Each row has two labels, one from each of two sets.
0.298, -1.046, -0.039, -0.562, 0.149, 0.028, -0.707, 0.894, -0.142, 0.988, 0.591, 0.293, 0.723, 0.586, -2.570, -2.592, 0.282, -0.205, -0.349, 0.786, 0.390, 0.212, -0.372, 0.368, 0.573, 1.043, 0.007, -0.249, -0.307, -0.828, 0.846, -0.122, -0.301
qb Q
-0.312, 3.284, -0.603, 0.030, 0.049, 0.083, -0.882, -0.298, -0.495, 0.735, -0.327, 0.030, -0.483, 0.399, 3.566, -0.976, 0.380, -0.108, -0.843, 0.220, -0.119, -0.728, -0.326, -0.016, 0.048, 0.091, -0.071, 0.159, 0.087, 0.034, -1.480, -0.422, 0.187
lj Q
0.439, -1.549, -1.080, -0.039, 0.428, -0.194, -0.876, 1.096, 0.838, 0.352, -0.226, 0.423, 0.718, 0.714, -1.292, -3.093, 0.291, 0.179, 0.155, 1.066, -0.152, -0.301, -0.400, 0.447, 0.284, 1.145, 0.013, 0.104, 0.285, -0.537, -0.299, -0.027, -0.379
qb X
1.223, -3.139, -0.572, -0.036, 0.024, 0.002, -0.551, 1.001, 2.137, 0.286, 0.025, -0.006, 0.558, -0.199, -3.885, -2.895, 0.270, -0.069, 0.226, 0.585, 0.123, 0.728, 0.813, 0.517, 0.181, 0.924, 0.171, -0.199, 0.399, -0.086, 1.555, 0.229, 0.405
qb X
0.930, -1.755, 0.575, -0.147, 0.146, 0.543, -0.740, 0.879, 0.860, -1.015, 0.087, 0.041, -1.059, -0.319, 2.635, 0.723, 0.422, -0.023, 0.669, 0.001, -0.091, 0.504, 0.153, -0.458, 0.344, 0.603, 0.122, -0.069, 1.162, 0.919, -0.237, -0.005, -0.005
qb D
0.764, -0.979, 0.190, 0.113, -0.208, -0.034, -0.316, 1.012, -0.193, 0.590, 0.486, 0.259, 0.725, 0.671, -2.667, -1.553, -0.373, 0.058, -0.241, 0.566, 0.442, 0.045, 0.103, 0.538, 0.395, 0.711, 0.205, -0.148, -0.175, -0.917, 1.550, 0.620, 0.073
qb Q
1.223, -2.059, -1.403, -0.104, 0.336, 0.286, -0.474, 0.979, 3.550, -0.697, -0.362, 0.432, 0.240, 0.285, -2.457, -1.827, 0.297, -0.185, -0.393, 0.069, -0.454, 0.202, 2.259, 0.554, -0.632, 0.870, 0.134, 0.045, 0.786, -0.477, 1.281, -0.200, 0.933
qb X
0.479, -1.718, 2.260, 0.317, -0.062, 0.618, -0.270, 0.489, -1.439, 0.331, 0.225, 0.001, -0.283, 0.119, 2.731, -0.209, 0.140, 0.041, -0.019, 0.056, -0.101, 0.270, -1.496, 0.111, 0.520, 0.645, 0.444, -0.118, -0.173, 1.028, -1.161, 0.475, -0.844
qb D
1.642, 2.701, -1.005, -0.128, 1.706, 1.180, -1.193, 2.738, 2.330, -4.004, -0.015, -0.101, -0.660, -0.217, 6.314, 2.394, 0.468, -0.388, -0.281, -1.250, -0.804, -1.610, 2.425, -0.422, -0.175, 1.238, -0.202, 0.117, 0.628, -0.469, 1.307, -0.465, 3.305
qb Q
0.937, 0.933, -0.603, -0.010, 0.420, 0.425, -0.861, 1.374, 0.814, -1.262, 0.146, 0.051, 0.018, -0.250, 1.308, -0.690, 0.236, -0.600, -0.477, 0.308, -0.109, -0.479, 1.239, 0.355, 0.282, 1.193, 0.450, 0.087, 0.195, -0.936, 1.591, 0.148, 1.126
qb Q
0.475, 1.030, -0.715, -0.065, -0.082, 0.423, -0.108, 0.649, 2.871, -1.797, -0.170, -0.129, -0.042, -0.025, -0.118, 0.358, -0.145, -0.582, -0.632, 0.109, -0.122, 0.277, 2.645, -0.250, 0.360, 0.425, 0.094, -0.141, 0.326, -0.321, 1.971, -0.266, 2.054
qb X
1.484, -1.576, -0.009, 0.023, 1.082, 0.168, -1.299, 1.715, -2.064, 0.948, 0.390, -0.054, 0.074, 0.556, 3.678, -2.126, 0.597, 0.236, 0.350, 0.411, -0.518, -1.542, -2.394, 0.350, 0.636, 1.807, 0.281, -0.158, 0.330, -0.016, -1.432, 0.201, -0.495
qb D
1.448, -1.764, -1.702, -0.273, 0.689, -0.002, -0.992, 1.750, 1.958, -0.119, 0.016, 0.193, 0.650, 0.451, -4.139, -2.521, -0.149, -0.123, 0.302, 0.262, 0.243, -0.805, 2.038, 0.435, -0.228, 1.255, 0.359, -0.199, 0.472, -1.510, 1.984, -0.019, 1.012
qb X
0.300, -0.516, 0.630, 0.155, -0.044, 0.057, -0.646, -0.221, -0.941, 1.131, -0.324, -1.210, -1.045, 0.142, 2.781, -1.440, 0.924, 0.363, 0.005, 0.042, -0.694, 0.390, -1.492, -0.251, -0.316, 0.023, -0.154, 0.571, -0.153, 1.298, -3.218, -0.208, -1.495
lj D
1.137, -0.394, -1.849, 0.021, 0.809, -0.161, -0.846, 1.298, 1.761, 0.922, -0.136, 0.687, 1.001, 0.782, -4.062, -4.072, -0.174, -0.355, -0.372, 1.227, 0.418, -0.611, 0.849, 0.761, 0.012, 0.930, 0.172, -0.098, -0.222, -1.752, 1.820, -0.174, 0.722
qb X
0.827, -0.227, -0.855, -0.217, 0.412, -0.051, -0.751, 0.825, 1.721, 0.225, 0.247, 0.232, -0.182, 0.260, -0.522, -2.244, 0.421, -2.314, -0.386, 0.608, -0.176, 0.186, 1.029, 0.483, 0.020, 0.744, 0.169, -1.057, -0.026, -0.287, 0.390, -0.208, 0.269
qb Q
-0.955, 2.514, -0.476, 0.139, -0.022, -0.174, -0.049, -1.853, 1.975, 0.466, -1.091, 0.157, -0.239, -0.144, -1.109, -0.311, -0.197, -0.458, -0.566, 0.573, -0.049, 1.192, 1.562, -0.093, -0.158, -1.503, -0.008, 0.218, -0.126, 0.937, -1.171, -0.687, 0.167
lj Q
0.986, 0.701, -0.713, 0.188, 0.129, 0.518, -1.105, 1.073, 1.522, -0.133, -0.040, 0.246, 0.375, 0.870, 0.332, -2.018, 0.257, -0.046, -0.767, 0.758, -0.128, 0.261, 0.931, 0.223, 0.034, 1.108, 0.038, -0.605, 1.140, -0.410, 0.386, -0.131, 0.569
qb Q
0.086, 1.585, -0.173, -0.070, 0.127, 0.062, -0.613, 0.375, -1.337, 1.913, 0.034, 0.187, 0.330, 0.802, -1.668, -2.771, 0.135, 0.554, -0.769, 1.401, 0.454, -0.005, -0.722, 1.161, 0.410, 0.392, -0.010, -0.171, -0.432, -0.859, 0.243, 0.194, -0.603
qb Q
0.286, -1.548, 0.330, 0.157, -0.341, 0.024, -0.363, 0.429, -0.578, 0.434, -0.268, -0.170, -0.087, 0.119, 1.456, -1.388, 0.071, 0.420, 0.386, 0.398, -0.216, 0.246, -0.799, -0.045, 0.049, 0.241, -0.407, 0.253, 0.011, 0.905, -1.230, -0.008, -1.175
qb D
-0.206, -3.992, 0.453, 0.171, -0.378, -0.282, 0.322, -0.963, 1.820, -0.018, -0.506, 0.101, -0.360, -0.232, -4.394, -1.050, 0.301, -0.229, 0.250, 0.272, -0.387, 2.202, 0.305, -0.017, 0.125, -0.672, -0.991, -0.027, -0.147, 1.000, -0.103, 0.065, -1.140
qb X
0.771, 4.502, -1.687, -0.093, 0.472, -0.200, -1.772, 0.652, 0.206, 0.755, -0.484, 0.318, 0.289, 0.627, 3.523, -1.879, -0.021, -0.226, -0.689, 1.957, -0.226, -1.504, 0.678, 0.322, -0.406, 1.080, 0.196, 0.091, 0.078, -1.289, -1.134, -0.847, 0.931
lj X
0.276, 1.145, 0.183, 0.112, -0.290, 0.142, -0.219, 0.174, 0.579, 0.079, -0.155, 0.078, 0.167, -0.147, -0.344, -1.026, 0.024, -0.349, -0.357, 0.682, -0.127, 0.561, 0.898, -0.043, 0.349, 0.219, 0.013, -0.182, -0.245, -0.046, 0.270, -0.018, 0.323
qb Q
1.947, -2.619, -0.968, -0.117, 0.117, 0.089, -1.447, 1.740, 2.898, 0.100, -0.404, 0.291, 0.215, 0.746, -3.651, -4.325, 0.401, -0.669, -0.380, 1.250, -0.370, 0.936, 1.446, 0.398, 0.276, 1.439, 0.126, -0.268, 0.118, -0.287, 1.804, 0.347, 0.249
qb X
-0.039, -2.505, -0.242, 0.256, -0.087, -0.008, -0.306, -0.326, 2.093, 0.153, -0.319, -0.077, -0.313, 0.060, -2.122, -1.673, 0.258, -0.309, 0.097, 0.154, -0.255, 0.585, 1.037, 0.067, -0.040, -0.537, 0.009, 0.032, -0.070, 0.894, -0.413, 0.239, -0.484
qb D
0.267, 2.742, 0.274, -0.172, -0.035, 0.108, -0.432, -0.103, -1.248, 0.136, 0.102, -0.033, 0.002, 0.368, 2.547, -0.697, 0.194, -0.137, -0.679, 0.414, -0.120, 0.017, 0.075, 0.075, 0.278, 0.341, 0.158, -0.203, 0.135, -0.136, -0.684, 0.335, 0.367
lj Q
0.130, 2.007, -0.693, -0.004, 0.266, -0.038, -0.892, 1.007, 0.566, 0.642, -0.351, -0.201, 0.308, 0.431, 0.089, -1.766, 0.347, -0.066, -0.300, 0.442, -0.035, 0.496, 0.539, 0.078, 0.320, 0.229, 0.054, 0.003, 0.016, -0.241, -0.896, -0.110, 0.385
qb Q
1.410, -1.790, -1.417, -0.194, 0.838, 0.377, -1.017, 1.210, 3.180, -0.716, -0.333, 0.318, 0.322, 0.173, -2.022, -2.654, 0.213, -0.581, -0.293, 0.544, 0.017, 0.067, 2.177, 0.384, -0.162, 0.943, 0.072, -0.287, 0.242, -0.550, 1.409, -0.051, 0.783
qb X
1.450, -1.815, 0.488, -0.027, 0.480, 0.327, -0.533, 1.653, 0.827, -1.011, 0.541, -0.145, 0.134, 0.298, -0.456, -0.433, -0.034, -0.182, 0.042, -0.182, -0.268, -0.298, 0.450, 0.100, 0.331, 0.849, 0.399, -0.232, 0.284, -0.238, 1.997, 0.374, 0.663
qb D
3.092, -3.741, -0.413, -0.290, 1.060, 0.418, -1.226, 4.153, -0.367, -0.995, 1.292, 0.274, 0.693, -0.265, -0.045, -1.763, 0.493, 0.530, 0.317, 0.036, -0.135, -1.980, -0.614, 0.609, 0.828, 3.116, 0.356, -0.661, 0.672, -2.125, 3.206, 0.859, 1.116
qb X
0.505, 1.215, -0.464, 0.009, 0.240, 0.337, -0.063, 0.503, 0.076, 0.313, -0.092, -0.044, 0.140, 0.001, 0.143, -0.388, -0.159, -0.120, -0.429, 0.318, 0.041, 0.274, 0.164, 1.631, 0.182, 0.393, 0.537, -0.138, 0.361, -0.210, 0.831, 0.048, 0.383
qb Q
1.892, -3.756, 1.092, -0.058, 0.076, 0.644, -0.596, 1.603, -0.724, -0.393, -0.175, -0.015, -0.239, 0.215, 2.358, -0.318, 0.733, 0.232, -0.024, 0.255, -0.202, 0.402, -1.133, 0.101, 0.639, 1.212, 0.134, -0.150, 0.062, 1.213, -0.030, 0.580, -0.823
qb D
1.387, 2.297, -0.544, 0.035, 0.586, 1.167, -0.234, 1.456, 3.249, -3.876, -0.018, -0.249, -0.424, -0.582, 4.385, 3.170, 0.250, -0.680, -0.405, -1.110, -0.596, -0.189, 4.007, -0.615, 0.170, 0.955, 0.118, -0.515, 0.543, 0.554, 2.579, -0.360, 2.775
qb Q
-0.111, -2.051, -0.593, 0.057, -0.264, -0.074, -0.355, -0.420, 3.216, -0.414, -0.657, 0.035, -0.603, -0.432, -2.247, -1.501, 0.210, -0.280, 0.415, -0.036, -0.518, 0.962, 1.475, -0.047, -0.423, -0.361, 0.138, 0.158, 0.177, 0.340, -0.082, -0.020, 0.093
qb X
0.792, 1.215, -0.271, 0.151, 0.191, 0.108, -0.715, 0.586, 0.601, 0.340, 0.708, -0.126, 0.224, 0.334, 0.419, -1.397, 0.042, -0.320, -0.547, 0.433, -0.073, 0.105, 0.584, 0.363, 0.326, 0.733, 0.123, -0.674, 0.061, 0.205, 0.135, 0.193, 0.348
qb Q
1.132, -0.940, -0.701, 0.216, 0.444, 0.328, -0.989, 1.427, 0.810, 0.111, -0.075, 0.284, 0.172, 0.590, -0.710, -2.446, 0.150, -0.483, -0.681, 1.058, -0.272, 0.701, 0.417, 0.406, 0.513, 1.193, 0.117, 0.309, 0.111, -0.489, 1.349, 0.377, 0.250
qb Q
0.620, -2.074, -1.057, 0.093, -0.200, 0.034, -0.463, 0.532, 1.856, -0.323, -0.239, 0.159, 0.168, 0.151, -2.087, -2.161, 0.131, -0.151, 0.049, 0.105, -0.047, 0.280, 0.708, 0.161, -0.180, 0.421, 0.042, 0.114, 0.065, -0.110, 0.255, 0.109, -0.127
qb X
-0.870, 3.239, -1.531, 0.291, -0.083, 0.400, -0.056, -0.929, 4.053, -2.163, -1.345, 0.060, -0.525, -0.513, 1.343, 0.782, -0.329, -0.582, -0.143, -0.184, -0.481, 0.595, 3.567, -0.606, -0.742, -1.374, -0.173, 0.203, 0.433, 0.337, -0.177, -0.762, 1.616
lj Q
0.403, 0.965, 0.796, 0.223, -0.244, 0.303, -0.647, -0.195, 1.262, -0.005, -0.453, 0.278, -0.247, 0.373, 0.193, -1.573, 0.021, -0.755, -0.383, 0.938, -0.075, 1.457, 1.180, 0.734, 0.562, 0.244, -0.071, -0.168, 0.050, 0.452, -0.280, 0.232, 0.160
qb Q

Each row has two labels, one from each of two sets.
-0.178, -1.329, 0.449, 0.756, 0.034, 2.442, 0.085, -0.646, -0.476, -0.800, 0.793, -1.116, -1.377, -1.694, -0.159, -0.459, 0.240, 0.195, 1.514, -0.448, -0.332, -0.371, -0.265, 2.013, 1.660, -1.072, -1.021, -4.230, -0.009, -2.336, 1.697, 1.012, -0.113
(59) (83)
0.396, 3.509, -0.032, -0.224, 1.730, 3.368, 0.016, 0.702, -0.225, -0.356, 1.898, -0.123, -1.397, -0.677, -0.388, -0.089, -0.489, -0.132, 0.570, -2.230, -0.464, 0.222, 1.227, -0.350, 0.295, -0.205, -0.512, -2.109, -0.532, -3.057, 2.260, 0.175, 1.121
(59) (77)
-0.075, 1.341, -0.070, 0.254, 0.370, 0.533, -1.372, -0.111, -0.792, -1.367, 1.681, -0.563, -1.236, -0.773, 0.266, -0.469, 0.226, -0.055, 1.116, -0.674, 0.098, 0.465, 1.103, 0.455, 0.520, -1.591, -0.260, -3.235, 0.158, -1.188, 0.200, 0.880, 0.470
(59) (83)
-0.192, -1.765, -1.765, 0.104, -0.529, -0.509, -1.236, 0.652, -1.949, -0.566, 1.135, -2.443, -0.874, 0.291, -1.316, 0.369, 0.018, 0.322, 1.378, -0.228, 0.105, 0.041, 1.582, 0.231, 0.521, -2.086, 0.468, -2.605, -0.040, -1.412, -0.788, 0.258, 0.410
(59) (83)
-0.471, -0.069, -0.058, -0.319, -0.598, 2.759, -0.544, -0.347, -0.190, -1.028, 1.540, -2.458, 0.241, 0.106, -0.782, -0.711, 1.139, -1.350, 0.226, -1.152, 0.459, -0.047, 0.166, -0.293, 1.068, -0.218, -0.069, -1.275, 0.193, -2.223, 2.597, 0.134, 1.397
(59) (88)
-0.867, -1.249, -0.274, 0.039, -0.113, 1.336, -0.293, -1.133, -0.233, -1.833, 0.879, -0.612, -0.242, -0.749, -0.585, -0.029, 0.309, 0.198, 0.305, -2.123, -0.445, 0.164, 0.679, 0.561, 1.728, -0.421, -3.505, -2.668, -0.118, -1.401, -0.257, 1.808, -0.170
(59) (77)
-0.627, -1.974, 0.005, -0.188, 0.172, 1.579, 0.005, -0.722, -0.606, -1.145, 0.902, 0.335, -0.544, -0.800, -0.011, -0.145, -0.104, -0.325, 1.385, -0.479, -0.694, 0.490, 1.458, 0.682, 0.906, -2.266, -0.478, -5.011, -0.407, -1.978, 1.408, 1.200, -0.271
(59) (83)
0.122, 0.256, -0.495, 0.547, -0.240, 0.097, -1.354, 2.141, -0.903, -0.688, 1.176, -0.704, -0.868, -0.265, -0.185, 0.194, 0.368, -0.149, 1.518, -0.527, 0.010, -0.295, 1.748, 0.352, 1.385, -1.921, -0.049, -1.155, -0.258, -0.679, -0.238, 0.855, 0.930
(59) (83)
-0.190, 0.990, -0.597, 0.648, -0.206, 0.865, 0.002, 0.249, -0.637, -0.350, 0.832, -1.230, -0.935, -0.171, -0.832, -0.090, 1.639, -0.554, 0.804, -1.487, 0.939, -0.769, -0.986, 0.504, 0.850, -1.669, 0.901, 0.607, 0.154, -0.052, 0.823, 0.728, 1.645
(59) (78)
-0.662, 1.689, 0.997, -0.023, 1.007, -1.849, -0.226, 0.338, -0.715, -1.409, 0.646, 1.991, -1.111, -0.486, 0.323, 0.315, -0.162, -0.329, 0.932, -0.350, -0.452, -0.176, 1.032, 0.154, -0.698, -1.308, -0.404, -2.981, 0.385, -0.525, -0.824, 0.362, -0.747
(56) (83)
